Below is a small trained network, with its code and all its weights. Each question gives an input and a target symbol and asks what happens when units are switched off, that is, made to give their printed mean instead of their output.

import numpy as np


def w(rows, s, z=0):
    codes = np.array(rows[::2]) - 128.0
    scale = np.full(codes.shape[1], s)
    scale[-1] = z or s
    return codes * scale


def norm(h):
    return h / np.sqrt((h * h).mean(-1, keepdims=True) + 1e-5)


def f(y):
    return np.maximum(y, 0)


def softmax(a):
    e = np.exp(a - a.max(-1, keepdims=True))
    return e / e.sum(-1, keepdims=True)


def log_softmax(a):
    a = a - a.max(-1, keepdims=True)
    return a - np.log(np.exp(a).sum(-1, keepdims=True))


def net(x, mask):
    ids = ['αβγδεζηθμπσφψ'.index(c) for c in x.split()]
    T = len(ids)
    res = E[ids] + P[:T]
    u = 0
    for l in range(3):
        q, k, v = (norm(res) @ M[l].T for M in (Q, K, V))
        z = softmax(np.where(np.tri(T) > 0, q @ k.T / 2**0.5, -1e9)) @ v
        res = res + np.where(mask[u], z, O[l][:, -1]) @ O[l][:, :-1]
        u += 1
        y = f(norm(res) @ A[l][:, :-1].T + A[l][:, -1])
        res = res + np.where(mask[u : u + 8], y, B[l][:, -1]) @ B[l][:, :-1]
        u += 8
    return log_softmax(norm(res)[-1] @ U[:, :-1].T + U[:, -1])


Q, K, V, O, A, B = {}, {}, {}, {}, {}, {}
E = w([
[163,103,128,143,89,193,140,126],'α',
[141,146,118,96,105,184,66,147],'β',
[153,89,156,185,87,167,184,126],'γ',
[153,132,92,67,135,117,96,95],'δ',
[198,73,101,114,114,127,212,85],'ε',
[196,129,112,122,120,150,104,139],'ζ',
[88,129,160,99,94,83,172,59],'η',
[186,107,188,119,75,139,167,139],'θ',
[104,87,109,106,146,110,178,161],'μ',
[119,218,139,165,136,84,160,76],'π',
[111,85,103,151,202,63,207,78],'σ',
[87,112,217,153,154,83,153,146],'φ',
[75,168,178,142,129,190,83,4],'ψ',
],0.027)
P = w([
[85,29,177,43,217,225,221,113],'0',
[103,62,143,58,187,212,196,127],'1',
[104,76,136,80,166,193,183,129],'2',
[122,93,120,92,143,180,178,133],'3',
[125,115,118,108,127,169,167,130],'4',
[132,126,114,124,113,156,161,132],'5',
[130,134,111,138,104,145,141,130],'6',
[137,139,109,148,84,132,124,135],'7',
[140,139,113,157,71,116,107,135],'8',
[147,136,105,162,60,103,84,137],'9',
[143,128,110,174,54,80,59,137],'10',
[146,147,96,181,36,52,28,146],'11',
[148,157,94,193,28,52,21,138],'12',
[165,149,94,197,20,31,8,128],'13',
],0.011)
Q[0] = w([
[118,128,176,130,255,113,120,110],'0.h1',
[182,135,121,96,34,131,178,34],'0.h1',
],0.0087)
K[0] = w([
[112,173,194,79,190,255,165,127],'0.h1',
[160,163,109,145,105,10,121,226],'0.h1',
],0.007)
V[0] = w([
[121,110,214,205,191,134,88,183],'0.h1',
[1,139,91,124,152,147,194,187],'0.h1',
],0.0078)
O[0] = w([
[75,254,172,207,117,168,218,215,2],'0.h1',
[10,32,121,164,65,89,89,155,84],'0.h1',
],0.0079,0.0032)
A[0] = w([
[117,180,118,136,78,184,45,187,163],'0.n1',
[123,100,132,232,164,109,100,115,255],'0.n2',
[92,153,157,73,124,90,183,116,188],'0.n3',
[129,86,116,126,255,4,123,240,150],'0.n4',
[117,118,143,134,71,122,202,162,197],'0.n5',
[128,46,23,108,167,83,164,225,88],'0.n6',
[59,220,200,108,142,93,107,62,106],'0.n7',
[126,172,25,112,169,200,132,121,70],'0.n8',
],0.0077,0.0049)
B[0] = w([
[165,116,103,154,107,102,115,172,203],'0.n1',
[178,181,97,139,120,139,184,111,252],'0.n2',
[167,70,94,130,136,79,138,151,229],'0.n3',
[98,144,171,189,93,118,75,165,207],'0.n4',
[165,103,97,147,101,106,94,201,252],'0.n5',
[190,100,118,145,80,133,108,112,199],'0.n6',
[120,145,125,101,102,139,251,74,244],'0.n7',
[172,100,139,126,150,129,123,158,156],'0.n8',
],0.012,0.0045)
Q[1] = w([
[34,123,164,122,172,133,142,164],'1.h1',
[156,102,7,148,82,97,144,88],'1.h1',
],0.014)
K[1] = w([
[55,82,93,107,240,254,159,242],'1.h1',
[196,197,229,202,64,12,45,103],'1.h1',
],0.0073)
V[1] = w([
[60,89,96,172,221,169,142,119],'1.h1',
[81,114,230,2,47,121,184,141],'1.h1',
],0.0081)
O[1] = w([
[68,118,8,200,208,185,130,74,3],'1.h1',
[118,181,37,39,47,108,157,185,164],'1.h1',
],0.011,0.0045)
A[1] = w([
[91,128,219,174,170,15,209,137,162],'1.n1',
[120,226,100,135,213,79,145,109,61],'1.n2',
[252,112,2,90,224,63,63,116,194],'1.n3',
[170,96,24,155,125,171,198,126,91],'1.n4',
[9,195,148,114,117,215,101,66,182],'1.n5',
[118,66,243,81,156,96,125,245,253],'1.n6',
[221,110,143,169,189,178,95,210,152],'1.n7',
[146,45,47,66,116,43,97,81,210],'1.n8',
],0.0071,0.0023)
B[1] = w([
[164,214,23,99,197,2,82,187,205],'1.n1',
[192,19,88,126,127,111,98,48,142],'1.n2',
[55,156,215,119,165,101,167,154,249],'1.n3',
[191,183,118,143,145,105,146,141,212],'1.n4',
[19,150,179,148,78,173,99,139,165],'1.n5',
[107,133,176,150,144,214,124,220,231],'1.n6',
[194,155,143,163,144,236,150,199,231],'1.n7',
[188,65,211,160,147,104,117,143,255],'1.n8',
],0.0088,0.0059)
Q[2] = w([
[247,143,200,172,91,31,152,199],'2.h1',
[165,147,173,97,81,140,126,98],'2.h1',
],0.012)
K[2] = w([
[168,253,206,232,38,58,39,54],'2.h1',
[205,165,143,171,69,93,42,132],'2.h1',
],0.0073)
V[2] = w([
[165,108,123,180,213,68,20,253],'2.h1',
[94,152,30,77,251,84,212,154],'2.h1',
],0.0063)
O[2] = w([
[208,131,43,141,163,55,113,179,90],'2.h1',
[170,225,172,146,101,5,90,75,7],'2.h1',
],0.014,0.0013)
A[2] = w([
[93,81,194,106,145,89,195,146,168],'2.n1',
[105,192,134,161,161,154,101,153,178],'2.n2',
[135,187,166,177,125,120,168,59,167],'2.n3',
[137,76,124,152,115,136,129,179,67],'2.n4',
[130,167,111,125,93,56,137,74,102],'2.n5',
[105,193,69,148,79,142,124,10,125],'2.n6',
[99,85,130,203,170,94,132,119,255],'2.n7',
[170,146,116,134,97,192,74,165,227],'2.n8',
],0.012,0.0041)
B[2] = w([
[39,186,83,153,148,155,127,117,201],'2.n1',
[90,180,137,255,95,128,152,110,152],'2.n2',
[109,94,175,173,87,143,90,102,205],'2.n3',
[94,90,209,141,114,61,106,109,197],'2.n4',
[150,77,85,110,127,188,17,183,189],'2.n5',
[110,89,253,142,128,189,92,209,194],'2.n6',
[72,155,127,160,112,151,82,79,172],'2.n7',
[98,159,85,99,140,92,59,25,255],'2.n8',
],0.0099,0.0092)
U = w([
[146,128,51,111,105,197,101,47,223],'α',
[83,177,73,98,151,187,9,139,121],'β',
[162,126,104,208,79,195,194,137,102],'γ',
[122,97,174,70,208,122,98,80,135],'δ',
[184,59,185,129,151,125,203,64,99],'ε',
[191,187,173,124,211,192,158,136,148],'ζ',
[102,123,79,56,99,101,135,72,244],'η',
[156,138,189,62,95,154,174,237,56],'θ',
[86,12,155,168,127,119,103,207,40],'μ',
[134,187,226,134,51,65,101,45,3],'π',
[136,119,133,204,183,95,95,55,141],'σ',
[104,220,107,159,99,93,143,213,145],'φ',
[50,146,187,147,109,195,137,98,182],'ψ',
],0.012,0.0083)

Each question gives the input, a string of symbols that net reads in full, and the target symbol t.
The units are the heads (2 rows each of Q, K, V and O) and the neurons (one row each of A and B). Each row of codes is followed by its name. A weight is (code - 128) times the scale printed after its matrix; where a second scale follows, it is the last column's (O, A, B and U).
mask holds one flag per unit, layer by layer, with each layer's heads first. A switched-off unit (its flag False) gives its mean, the last column of its rows in O or B, instead of its output. The means were averaged over made-up inputs and are rounded, as every weight is.
A unit's drop is (log p(t) with every unit on - log p(t) with that unit switched off) / (log p(t) with every unit on - log p(t) with every unit switched off).
The circuit of an input: a set's keep is (log p(t) with only the set's units on - log p(t) with every unit switched off) / (log p(t) with every unit on - log p(t) with every unit switched off). Starting from the 12 units with the biggest drops (on a tie, the unit counted first), units are removed one at a time, each time the one whose removal leaves the highest keep (on an exact tie, the one counted first), for as long as the keep stays at least 0.8.
circuit, biggest first: the units of the circuit, biggest drop first
unit that matters most: the unit with the biggest drop
k most important neurons: the k neurons with the biggest drops, biggest first
k most important neurons of layer l: the k neurons of layer l with the biggest drops, biggest first
input π θ π α ε α ζ η α ζ ζ μ θ, target μ: circuit, biggest first => [2.h1; 0.h1]
input ζ δ η μ η ψ φ, target ψ: unit that matters most => 2.h1
input δ θ δ η σ μ σ σ δ π β, target π: 3 most important neurons of layer 1 => [1.n3; 1.n7; 1.n1]
input σ θ α α, target α: circuit, biggest first => [2.n8; 2.n6]
input α α σ θ π θ, target π: circuit, biggest first => [2.h1; 1.n1]
input ε ζ π φ ζ ζ α φ ζ, target φ: circuit, biggest first => [2.h1; 0.n4; 1.n1; 1.n3]
input π β ζ ψ α, target ψ: 3 most important neurons => [0.n7; 1.n3; 0.n2]
input φ ζ η, target φ: circuit, biggest first => [0.h1; 1.n1]
input δ γ σ π φ η ψ η φ β η σ γ, target σ: 4 most important neurons => [0.n4; 0.n7; 0.n6; 2.n8]
input ε φ σ δ ε δ σ γ δ, target σ: circuit, biggest first => [0.n4; 1.h1; 0.n6]
input δ ζ μ ψ α φ φ α, target φ: 2 most important neurons => [0.n4; 0.n7]
input ψ ψ γ π φ β ψ β, target ψ: 2 most important neurons => [0.n1; 1.n3]
input μ ψ ψ π φ γ α σ δ, target σ: circuit, biggest first => [0.n4; 1.h1; 0.n6; 0.n7]
input π γ ψ η π θ ψ α θ β, target θ: circuit, biggest first => [1.h1; 0.n7]
input η π γ, target π: unit that matters most => 2.h1
input δ μ ε θ σ, target σ: 3 most important neurons => [0.n4; 0.n6; 2.n7]
input φ γ ψ μ σ, target ψ: 2 most important neurons of layer 1 => [1.n5; 1.n7]
input α φ π, target φ: 3 most important neurons => [1.n1; 2.n8; 2.n5]
input α α δ ζ π σ ε η, target σ: 2 most important neurons => [0.n4; 0.n6]
input α ψ σ π π β, target π: circuit, biggest first => [2.h1; 2.n5; 1.n1]
input η β α, target α: unit that matters most => 0.n3
input ψ ψ α α ζ δ ζ σ π σ η, target σ: 2 most important neurons => [0.n4; 0.n7]
input θ ζ η π α π α μ α β, target μ: 4 most important neurons of layer 0 => [0.n7; 0.n1; 0.n4; 0.n6]
input μ γ ε γ σ π, target σ: 2 most important neurons of layer 1 => [1.n1; 1.n2]
input β α β γ ψ β π π γ α μ σ π α, target σ: 2 most important neurons => [0.n4; 0.n7]
input α θ ζ ψ α φ σ δ ψ β π, target ψ: 2 most important neurons => [0.n7; 2.n6]
input η ψ ψ π ψ π φ, target φ: circuit, biggest first => [1.n1]
input η η β ψ ε, target ψ: 3 most important neurons => [1.n3; 2.n1; 0.n7]
input ψ ψ α μ μ φ ψ α α ψ η, target ψ: 2 most important neurons of layer 2 => [2.n1; 2.n8]
